Each row has a name. Each question is about the rows just above it.

kef: [ 89 103 166  96 117 187 108 156 149 159 120 127 120  96 114 161 119  91
 162 108 122]
vikuf: [162 130 146 153 147 102 130 142 114 151 142 141 141 126 151 119 158 120
 144 115 132]
nup: [197 178 117 158 130  76 143 117 106 118 123 115 122 173 138 121 163 167
 128 157 120]
zagok: [ 89 103 166  96 117 187 108 164 149 159 120 127 120 127 148 123 139 127
 131 124 138]
Lut: [117  80 114 192 192 119 172 123 112 137 192 196 192 192 191  92 116 112
 100 100 178]
bopef: [117  80 114 184 192 119 172 123 112 137 192 196 192  96 191  92 116 112
 100 125 131]
mer: [122 139  81 155 144 135 179  93 124  89 148 147 148 151 144 122  96 167
  87 163 152]
puv: [196 165 141 153 132  78 126 136 107 140 123 117 122 156 140 123 175 145
 147 136 116]
Ziso: [110  78 132 166 180 134 154 136 119 150 180 186 180  88 178 105 121  98
 119  93 167]
noruk: [121 154 145  92  92 168 113 136 145 130  94  95  93 142  92 169 125 134
 154 150 103]
sab: [ 89 103 166  96 117 187 108 164 149 159 120 127 120  96 114 161 119  91
 162 108 122]
dov: [128 136  82 162 151 127 181  94 120  92 154 153 154 149 151 116 100 165
  86 159 155]
Count the entries of [ 89 103 166  96 117 187 108 164 149 159 120 127 120]: -> 13
Which row holds [162 130 146 153 147 102 130 142 114 151 142 141 141 126 151 119 158 120
 144 115 132]? -> vikuf
How many entries does [ 89 103 166  96 117 187 108 164 149 159] have? -> 10
Is [107 140] printed in one of the named rows, side by side and in this order? -> yes
Does one of the named rows hold [150 119] side by side, in this order? -> no

Ziso: [143 131 163 120 126 132 120  97  76 164 121 106 134 127 121 128 150 132
 121 117 171 150 133 145 106 108 135 156 114 143 122 144 106 140 129 141
 136 117 114 127 100 134 108 130 125 140 124 123 148 155 124 137 108 139
 106 142 116 108  82]
dov: [117 119 122 109 114 138 142 123 165 123 139 132 132 159 118 158 131 119
 128 138 125 135 132 131 130 138 148 106 108 123 106 128 138 127 124 147
 119 117  99 123 151 125 114 108 126 145 138 127 107 110 131 146 125 115
 140 127 130 124 130]
noruk: [125 123 112 134 123 112 117 159 136 118 116 118 138 123 130 118 119 149
 128 123 125 123 132 124 125 135 134 134 137 114 136 113 149 132 123 124
 125 135 129 135 138 123 130 144 127 120 135 149 120 139 119  96 117 132
 150 127 133 121 126]
sab: [145 117 127 111 104 117 152 129 141 132 118 142 122 141 109 133 128 106
 127 120 145 141 142 139 107 143 106 106 102 106 109 120 135 119 125 134
 136 142  96 117 124 125  87  87 124 163 137 131 130 149 131 123 125 122
 143 151 128 118  98]
bopef: [107 135 156 109 149 136  99 107  84 149 137 103 135 129 156 140 155 105
 117 116 156 118 124 141 127 105 113 179 130 160 125 152 115 144 133 135
 122 105 131 127 127 134 130 164 130  95 118 119 121 127 113 147 103 141
 119 101 124 137 117]
vikuf: [153 122 147 123 140 142 132  91 122 106 134 134 136 145 125 144 148  87
 116 123 140 126 117 105 141 140 121  90 109 140  88 149 100 120 132 107
 125 131 131  95 125 137 125 114 123 118 127  95 114 118 139 158 148 141
 127 110 132 121 113]
puv: [146 139 140 137 123 138 143 100 129 113 124 127 124 138 116 141 132 112
 120 136 120 132 126  97 140 125 108 101 107 134 112 133 109 116 133 105
 113 144 131 117 134 121 134 137 105 128 120 125 135 112 147 144 136 139
 121 121 122 113 131]
mer: [147 151 125 140 129 117 117 162 122 139 116 135 125 124 115 116 113 155
 139 134 140 151 138 149 113 128 156 121 140 120 125 124 137 145 119 147
 145 118 119 132 113 139 115  96 139 168 141 118 137 147 122 107 145 113
 128 140 129 121 110]
Lut: [143 131 163 120 126 132 120  97  76 164 121 106 134 127 121 128 133 132
 121 117 171 150 133 145 106 108 135 156 114 143 122 144 106 140 129 141
 136 117 114 127 100 134 108 130 125 140 124 123 148 155 124 137 108 139
 106 142 116 108  82]
zagok: [122 142 135 137 116 142 132 115 128 149 130 108 131 135 109 138 125 151
 132 146 123 150 132 129 127 105 122 139 122 134 141 124 128 136 128 149
 117 114 117 151 129 120 137 144 120 149 129 147 147 119 136 135 116 123
 106 145 112 107 131]
The row with [143 131 163 120 126 132 120  97  76 164 121 106 134 127 121 128 133 132
 121 117 171 150 133 145 106 108 135 156 114 143 122 144 106 140 129 141
 136 117 114 127 100 134 108 130 125 140 124 123 148 155 124 137 108 139
 106 142 116 108  82] is -> Lut
Whose row is [143 131 163 120 126 132 120  97  76 164 121 106 134 127 121 128 150 132
 121 117 171 150 133 145 106 108 135 156 114 143 122 144 106 140 129 141
 136 117 114 127 100 134 108 130 125 140 124 123 148 155 124 137 108 139
 106 142 116 108  82]? -> Ziso
Number of entries in [153 122 147 123 140 142 132  91 122 106 134 134 136 145 125 144 148  87
 116 123 140 126 117 105 141 140 121  90 109 140  88 149 100 120 132 107
 125 131 131  95 125 137 125 114 123 118 127  95 114 118 139 158 148 141
 127 110 132 121]: -> 58
Is [117 151] printed in one of the named rows, side by side and in this order? -> yes
How many entries does [107 135 156 109 149 136  99 107  84 149 137 103 135 129 156 140 155 105
 117 116 156 118 124 141 127 105 113 179 130 160 125 152 115 144 133 135
 122 105 131 127 127 134 130 164 130  95 118 119 121 127 113 147 103 141] have? -> 54
Whose row is [122 142 135 137 116 142 132 115 128 149 130 108 131 135 109 138 125 151
 132 146 123 150 132 129 127 105 122 139 122 134 141 124 128 136 128 149
 117 114 117 151 129 120 137 144 120 149 129 147 147 119 136 135 116 123
 106 145 112 107 131]? -> zagok
Count the entries of [107 135 156 109 149 136  99 107  84 149 137 103 135 129 156 140 155 105
 117 116 156 118 124 141 127 105 113 179 130 160 125 152 115 144 133]: -> 35

Lut: [153 142 124 175 130  66  73 181 120 124 181 169  61 145 131  99]
puv: [ 92 163 111 142 113 146 133 148 178 148  98  90 138 118 148 133]
vikuf: [ 90 122 184 146 170 129 116 154 134 187 105 111 119  74 170 126]
kef: [150  91 139 150 147 153 152  89  76 145 150 163 149 133 138 150]
Among the named rows, does one hold [150  91 139 150] next to each other, in this order? -> yes
Which value appears more than once in kef? -> [150]
The value that vikuf holds more than once: -> [170]
How many entries does [ 90 122 184 146 170 129 116 154 134 187 105 111 119  74 170 126] have? -> 16
Number of entries in [150  91 139 150]: -> 4
Does one of the named rows hold [139 150 147] side by side, in this order? -> yes

kef: [155 160 157 108 101 133 105 145 132 144  97  95  96 145]
dov: [100  64 138 167 186 140 153 142 121 157 187 194 187  76]
vikuf: [133 133 154 117 120 144 115 146 133 148 118 120 118 124]
Ziso: [ 92  69 152 144 168 158 136 150 130 164 169 177 169  74]
Lut: [173 170 144 123 108 112 116 136 123 135 103  98 102 158]
noruk: [168 160 117 149 132 102 145 118 115 118 128 124 127 158]
puv: [108 127 152 101 110 171 115 144 144 143 112 116 112 119]
Is [111 171 115 144 144] printed in one of the named rows, side by side and in this order? -> no
How many entries does [173 170 144 123 108 112 116 136] have? -> 8
Count the entries of [108 127]: -> 2
Does one of the named rows hold [117 120 144 115] side by side, in this order? -> yes

noruk: [141 143 129 151 122 122 108 151 128 128 131 141 127 128 125 123 138 101
 113 132 115 117 140 103 122 128 143 147 122 128 148 131 101 155 157 119
 131 106 127 123 165 111 107 143 111 127 114 128  96 163 127 144 128 115
  87 122 135 116 145 128 134]
kef: [112 110 131 103 136 128 150 105 124 120 127 128 127  81 128 132 111 128
 128 121 145 139 121 149 135 133 102 105 139 112 108 128 157 101 102 137
 126 155 129 127  84 148 152 113 141 128 143 149 161  86 128 114 128 140
 177 138 117 134 103 119 120]
Lut: [141 125 131 145 140  99 128 153 145 137 138 128 126 144 128 111 123  96
 111 124 142 109 175  75 114 158 108 116 143 128 157 140 101 155 160 105
 136 108 124 104 148 124 118 141 111 129 104  95  80 135 121 154 111 115
 108 130 116  65 123  89 130]
How many entries does [112 110 131 103 136 128 150 105 124 120 127 128 127  81 128 132 111 128
 128 121 145 139 121 149 135 133 102 105 139 112 108 128 157 101 102 137
 126 155] have? -> 38
Does one of the named rows hold [101 102 137] side by side, in this order? -> yes
Number of entries in [141 143 129 151 122 122 108 151 128 128 131 141 127 128 125 123 138 101
 113 132 115 117 140 103 122 128 143 147 122 128 148 131 101 155 157 119
 131 106 127 123 165 111 107 143 111 127 114 128  96 163 127 144 128 115
  87 122 135 116 145 128 134]: -> 61
Number of entries in [141 125 131 145 140  99 128 153 145 137 138 128 126 144 128 111 123  96
 111 124 142 109 175  75 114 158 108 116 143 128 157 140 101 155 160 105
 136 108 124 104 148 124 118 141 111 129]: -> 46
How many entries does [141 125 131 145 140  99 128 153 145 137 138 128 126 144 128 111 123  96
 111 124 142 109 175  75 114 158 108 116 143 128 157 140 101 155 160 105
 136 108 124 104 148 124 118 141 111 129 104  95  80 135 121] have? -> 51
The row with [112 110 131 103 136 128 150 105 124 120 127 128 127  81 128 132 111 128
 128 121 145 139 121 149 135 133 102 105 139 112 108 128 157 101 102 137
 126 155 129 127  84 148 152 113 141 128 143 149 161  86 128 114 128 140
 177 138 117 134 103 119 120] is -> kef

nup: [ 86 119 127 109 127 100 128 117  86 112 120 118]
Ziso: [ 85 118 126 108 126  94 126 114  74 110 114 118]
Lut: [129 123 127 140 126 102 129 138  75 159 118 127]
zagok: [ 99 126 127  99 128 131 123 103 146  78 126 122]
vikuf: [ 92 122 128 111 129 113 130 121 111 113 129 120]
noruk: [119 133 128 103 129 158 123 104 193  71 135 128]
dov: [125 117 125 110 125 125 123 111  59 125 106 119]
kef: [118 162 162 162 129 143 125 113 162  94 132 127]
sab: [ 96 125 127 102 128 124 125 107 131  87 125 121]
puv: [108 127 128 115 129 130 129 122 139 110 134 124]
bopef: [132 123 128 146 120 102 131 145  72 170 120 127]
mer: [144 132 130 141 130 141 133 143 149 148 140 132]
The value that kef holds more than once: -> [162]
Is [193 104] printed in one of the named rows, side by side and in this order? -> no
Among the named rows, does one hold [110  74] next to each other, in this order? -> no
Which value appears more than once in dov? -> [125]
Repeated in bopef: -> [120]
Among the named rows, does one hold [129 158 123 105] next to each other, in this order? -> no

bopef: [130 116 132 128 126 118 113 124]
Lut: [118 131 137 136 131 131 130 125]
dov: [124 128 139 134 121 128 134 122]
Ziso: [132 121 125 126  73 128 136 131]
sab: [124 128 139 134 121 130 121 158]
How many entries does [132 121 125 126  73] have? -> 5
Number of entries in [130 116 132]: -> 3

Ziso: [186 182 150 164 156 140 149]
kef: [136 133 106 148 117 136 121]
Lut: [122 140 140 155 142 159 140]
How many entries does [122 140 140 155 142 159 140] have? -> 7
How many entries does [136 133 106 148 117 136 121] have? -> 7
Among the named rows, does one hold [140 140 155 142] next to each other, in this order? -> yes
Count the entries of [186 182 150 164]: -> 4
The value that Lut holds more than once: -> [140]
Among the named rows, does one hold [122 139 140] next to each other, in this order? -> no
How many entries does [186 182 150 164 156 140 149] have? -> 7

puv: [ 95  91  80  92 100 103]
sab: [92 87 88 96 94 94]
mer: [175 161 168 173 169 169]
noruk: [ 92  88  83  91 100  96]
Ziso: [189 173 187 145 175 173]
nup: [182 169 173 177 179 173]
zagok: [123 137 126 119 114 126]
kef: [93 90 92 91 91 90]
vikuf: [179 179 179 179 179 160]
Lut: [102  91  90  97  84  89]
bopef: [158 177 153 145 173 174]
dov: [87 93 91 92 93 88]
Is [179 178] printed in one of the named rows, side by side and in this order? -> no
How many entries does [179 179 179 179 179 160] have? -> 6
Is [91 91] printed in one of the named rows, side by side and in this order? -> yes
The value that vikuf holds more than once: -> [179]
Number of entries in [158 177 153 145 173]: -> 5
Which value appears more than once in nup? -> [173]

nup: [114  80 118 130  85 146 174  96 160 160 102 116 130 175 131 119 121  96
 149 134  96  91 137  85 107 152 159 127]
mer: [173 112 133 178  84  99 155  96 139 104 134 109 135 174 133 159  90 104
 164 115 172 102 130 138  85 165 156 149]
bopef: [173 112 133 178  84  99 155  96 139 104 134 109 135 174 133 159  90 104
 164 115 172  83 142 162 131 152 142  81]
noruk: [173 112 133 178  84  99 155  96 166 104 134 109 135 174 133 159  90 104
 164 115 172  83 142 162 131 152 142 109]
Is [131 119 121  96] printed in one of the named rows, side by side and in this order? -> yes
Among the named rows, does one hold [133 159] next to each other, in this order? -> yes
Count the entries of [173 112 133 178  84]: -> 5

Lut: [ 73 197  73 114]
vikuf: [ 73 197  69 114]
nup: [ 73 197 124  73]
puv: [ 69 186 123 125]
The value that Lut holds more than once: -> [73]
Repeated in nup: -> [73]
Does one of the named rows hold [125 123 186  69] side by side, in this order? -> no
Number of entries in [ 73 197  69 114]: -> 4

kef: [126  84 121 109 126]
mer: [115 124 148  75 127]
vikuf: [127 100 127  98 127]
Ziso: [120  84 127 132 103]
puv: [115 124 148  75 115]
Does one of the named rows hold [148  76 127] side by side, in this order? -> no
Which value appears more than once in vikuf? -> [127]
The value that kef holds more than once: -> [126]
Is [115 124 148  75 127] printed in one of the named rows, side by side and in this order? -> yes
Count the entries of [115 124 148  75]: -> 4

Ziso: [145 133  81 141  77 132 172 156]
dov: [132 125 118 128 108 123 125 125]
bopef: [132 128 118 128 108 123 137 165]
mer: [132 128 118 128  63  84 171  63]
zagok: [124 129 107 132 124 124 154 131]
Does one of the named rows hold [132 124] side by side, in this order? -> yes
Repeated in zagok: -> [124]
Repeated in dov: -> [125]
[132 128 118 128  63  84 171  63] is in which row? -> mer
Among the named rows, does one hold [ 81 141  77 132 171] next to each other, in this order? -> no
Repeated in bopef: -> [128]
Count the entries of [145 133  81]: -> 3

sab: [137 138 120 169]
kef: [127 131 125 121]
Lut: [137 171 111 171]
noruk: [135 139 120 163]
puv: [138 148 113 176]
vikuf: [139 130 127 179]
nup: [128 119 135 127]
dov: [140 114 141 186]
mer: [121 121 121 144]
zagok: [129 124 132 133]
Which value appears more than once in Lut? -> [171]
The value that mer holds more than once: -> [121]
Count the entries of [137]: -> 1
Does one of the named rows hold [140 114 142] side by side, in this order? -> no
How many entries does [127] have? -> 1
Number of entries in [129 124 132 133]: -> 4
How many entries does [140 114] have? -> 2

zagok: [ 86 129 139 133 123 111 103 123 144 125 112  96 122 140 111 125 165  80
 127 136 116 112 131 103 124 159 154 106 125]
puv: [116 115 123 119 137 120 111 101 126 126 132 138 109 114 178 122 125 120
 124 126 124 173 124 113 112 128 126 184 113]
kef: [115 148 133 152 138  95 167 132 125 118 132  87 123 113 178 118 106 170
  86 138 124 151 131 126 143 138 140 193 123]
mer: [116 115 123 119 137 120 111 101 126 126 132 138 109 114 178 122 125 120
 107 126 141 136 132 100 113 164 150 139 137]
dov: [ 77  94 111 153 119 104 154 120 139 150 127 144 101 124 156 117 158 101
 105 117 112 124 142 121 122 123 135 109 117]
Whose row is [115 148 133 152 138  95 167 132 125 118 132  87 123 113 178 118 106 170
  86 138 124 151 131 126 143 138 140 193 123]? -> kef
Number of entries in [ 86 129 139 133 123 111 103]: -> 7
Number of entries in [116 115 123 119 137 120 111 101 126 126 132 138 109 114 178 122]: -> 16
Is [115 178] printed in one of the named rows, side by side and in this order? -> no
How many entries does [116 115 123 119 137 120 111 101 126 126 132 138 109 114 178 122 125 120
 124 126 124 173 124 113 112 128 126 184 113] have? -> 29

